Below are the code and all the weights of a small trained network. Each question names an input and a class and asks about switching units off, where a switched-off unit gives its printed mean instead of its output.

import numpy as np


def w(rows, s, z=0):
    codes = np.array(rows[::2]) - 128.0
    scale = np.full(codes.shape[1], s)
    scale[-1] = z or s
    return codes * scale


def f(y):
    return y / 2 * (1 + np.tanh(0.7978845608 * (y + 0.044715 * y**3)))


def log_softmax(a):
    a = a - a.max(-1, keepdims=True)
    return a - np.log(np.exp(a).sum(-1, keepdims=True))


def net(x, mask):
    res = np.array(x, float).reshape(1, 7) / 4 @ E
    y = f(res @ A[0][:, :-1].T + A[0][:, -1])
    res = res + np.where(mask, y, B[0][:, -1]) @ B[0][:, :-1]
    return log_softmax(res[-1] @ U[:, :-1].T + U[:, -1])


A, B = {}, {}
E = w([
[71,145,142,132,144,76,6,165],'x0',
[133,126,131,129,131,128,127,126],'x1',
[128,128,127,128,128,128,128,128],'x2',
[140,96,227,165,65,67,165,198],'x3',
[184,131,74,81,179,168,130,231],'x4',
[129,126,129,125,128,128,128,128],'x5',
[131,126,129,126,128,128,128,128],'x6',
],0.011)
A[0] = w([
[105,149,109,139,144,133,123,51,169],'neuron 1',
[161,131,104,131,153,158,190,177,104],'neuron 2',
[99,137,99,131,138,136,73,121,113],'neuron 3',
[124,140,122,140,128,135,107,101,122],'neuron 4',
[147,113,122,112,126,150,149,144,72],'neuron 5',
[146,145,140,129,129,116,149,156,126],'neuron 6',
[113,127,118,123,169,129,64,78,152],'neuron 7',
[107,127,184,152,101,82,151,102,105],'neuron 8',
[138,144,77,130,160,166,105,139,108],'neuron 9',
[130,131,134,113,127,135,119,183,80],'neuron 10',
[115,116,109,124,123,133,105,70,134],'neuron 11',
[160,130,134,104,111,129,143,249,14],'neuron 12',
[148,135,134,136,148,128,162,170,103],'neuron 13',
[153,125,155,117,113,124,185,133,125],'neuron 14',
[121,128,130,116,147,120,117,154,68],'neuron 15',
[150,127,154,120,111,124,185,129,133],'neuron 16',
[124,138,137,126,112,128,163,89,137],'neuron 17',
[134,134,62,123,159,170,113,149,90],'neuron 18',
[145,114,109,123,139,149,166,147,77],'neuron 19',
[109,139,171,145,136,95,89,87,64],'neuron 20',
[145,139,82,124,153,152,115,149,107],'neuron 21',
[101,118,182,135,121,81,55,191,2],'neuron 22',
[140,147,100,136,150,118,59,212,11],'neuron 23',
[94,113,163,134,106,94,161,104,99],'neuron 24',
[145,134,100,106,149,164,105,145,101],'neuron 25',
[149,140,156,136,120,128,181,127,126],'neuron 26',
[141,130,75,104,153,175,172,49,203],'neuron 27',
[117,133,104,121,110,128,101,43,154],'neuron 28',
[113,130,147,120,99,112,75,94,132],'neuron 29',
[124,139,133,124,105,115,184,101,123],'neuron 30',
[136,120,153,125,98,123,180,143,135],'neuron 31',
[148,129,83,107,133,145,179,73,188],'neuron 32',
[103,128,147,160,114,137,168,50,192],'neuron 33',
[147,130,130,136,111,141,138,157,72],'neuron 34',
[86,125,86,117,148,130,30,120,114],'neuron 35',
[127,108,117,130,132,138,130,132,102],'neuron 36',
],0.016,0.0049)
B[0] = w([
[55,88,110,106,114,160,183,122,208],'neuron 1',
[91,184,102,198,200,150,150,83,219],'neuron 2',
[155,153,120,108,142,110,182,148,182],'neuron 3',
[111,119,132,120,155,107,147,138,151],'neuron 4',
[107,156,119,166,146,133,134,122,157],'neuron 5',
[121,99,125,165,128,128,147,131,159],'neuron 6',
[107,133,105,109,162,67,200,153,204],'neuron 7',
[173,180,157,167,90,106,76,103,222],'neuron 8',
[190,170,134,101,105,133,95,109,198],'neuron 9',
[115,74,103,107,130,139,109,182,163],'neuron 10',
[77,114,110,126,142,118,165,154,179],'neuron 11',
[36,52,100,117,173,174,204,172,228],'neuron 12',
[111,118,110,152,151,147,169,93,173],'neuron 13',
[173,121,105,153,125,121,169,117,192],'neuron 14',
[141,96,140,106,130,126,118,146,138],'neuron 15',
[182,114,105,152,119,123,159,132,192],'neuron 16',
[152,87,132,109,89,137,114,148,169],'neuron 17',
[192,172,144,126,123,130,68,121,207],'neuron 18',
[105,158,128,180,167,129,129,115,172],'neuron 19',
[90,184,125,181,166,81,104,91,193],'neuron 20',
[187,153,150,119,144,140,93,124,186],'neuron 21',
[14,123,174,148,116,136,2,128,225],'neuron 22',
[193,62,152,20,66,160,105,188,197],'neuron 23',
[183,140,147,144,105,102,79,122,196],'neuron 24',
[178,160,115,108,115,134,84,123,183],'neuron 25',
[176,109,97,139,117,114,147,133,183],'neuron 26',
[51,112,177,120,130,201,54,99,254],'neuron 27',
[52,87,110,128,152,121,190,143,206],'neuron 28',
[76,170,132,167,155,92,139,114,189],'neuron 29',
[173,101,116,123,79,125,129,158,176],'neuron 30',
[176,100,117,166,116,99,155,132,195],'neuron 31',
[76,110,150,147,122,178,47,122,219],'neuron 32',
[143,55,150,63,36,128,159,150,223],'neuron 33',
[131,99,124,141,153,125,145,120,148],'neuron 34',
[184,169,104,76,131,81,222,129,224],'neuron 35',
[132,129,131,134,141,139,123,137,129],'neuron 36',
],0.034,0.014)
U = w([
[37,39,142,78,86,183,83,130,219],'0',
[255,107,107,172,39,94,121,94,130],'1',
[134,183,119,141,166,202,10,50,89],'2',
[137,107,25,200,186,129,213,119,111],'3',
[83,172,64,113,163,59,217,124,195],'4',
[92,184,177,167,99,69,10,85,5],'5',
[234,179,99,54,123,100,104,154,74],'6',
],0.0061,0.0023)

Each question gives the input, the list of numbers given to net, and the class t.
The units are the neurons (one row each of A and B). Each row of codes is followed by its name. A weight is (code - 128) times the scale printed after its matrix; where a second scale follows, it is the last column's (A, B and U).
mask holds one flag per neuron, in row order. A switched-off neuron (its flag False) gives its mean, the last column of its row in B, instead of its output. The means were averaged over made-up inputs and are rounded, as every weight is.
A unit's drop is (log p(t) with every unit on - log p(t) with that unit switched off) / (log p(t) with every unit on - log p(t) with every unit switched off).
The circuit of an input: a set's keep is (log p(t) with only the set's units on - log p(t) with every unit switched off) / (log p(t) with every unit on - log p(t) with every unit switched off). Starting from the 12 units with the biggest drops (on a tie, the unit counted first), units are removed one at a time, each time the one whose removal leaves the highest keep (on an exact tie, the one counted first), for as long as the keep stays at least 0.8.
circuit, biggest first: the units of the circuit, biggest drop first
unit that matters most: the unit with the biggest drop
top k neurons: the k neurons with the biggest drops, biggest first
drop of u: that unit's drop, to one decimal
input [1,7,1,-5,-5,8,1], class 4: circuit, biggest first : [neuron 7]
input [-3,8,-2,1,0,1,6], class 1: top 3 neurons : [neuron 12; neuron 22; neuron 28]
input [-7,-3,4,1,-1,7,-5], class 1: top 2 neurons : [neuron 12; neuron 22]
input [1,-8,5,4,0,-6,-6], class 5: top 2 neurons : [neuron 33; neuron 1]
input [-3,-2,5,1,7,6,-7], class 3: top 2 neurons : [neuron 12; neuron 22]
input [8,7,6,0,6,4,7], class 6: top 2 neurons : [neuron 35; neuron 27]
input [7,-7,5,0,-7,6,-5], class 4: top 2 neurons : [neuron 35; neuron 7]
input [7,-8,1,1,-6,-5,-2], class 5: top 2 neurons : [neuron 22; neuron 8]
input [0,0,3,-8,5,1,5], class 2: top 2 neurons : [neuron 27; neuron 32]
input [6,-2,3,1,-3,-5,-5], class 5: top 2 neurons : [neuron 22; neuron 12]
input [1,6,-6,-1,3,5,3], class 6: top 2 neurons : [neuron 22; neuron 27]
input [-8,6,-3,-2,1,6,6], class 2: drop of neuron 27 : 0.0
input [0,2,-6,6,-1,-5,3], class 1: drop of neuron 27 : 0.1
input [8,4,-8,-4,0,0,2], class 4: unit that matters most : neuron 7
input [1,-6,2,6,-1,5,1], class 5: drop of neuron 22 : 0.8
input [0,5,-7,0,1,-4,4], class 2: drop of neuron 33 : 0.8
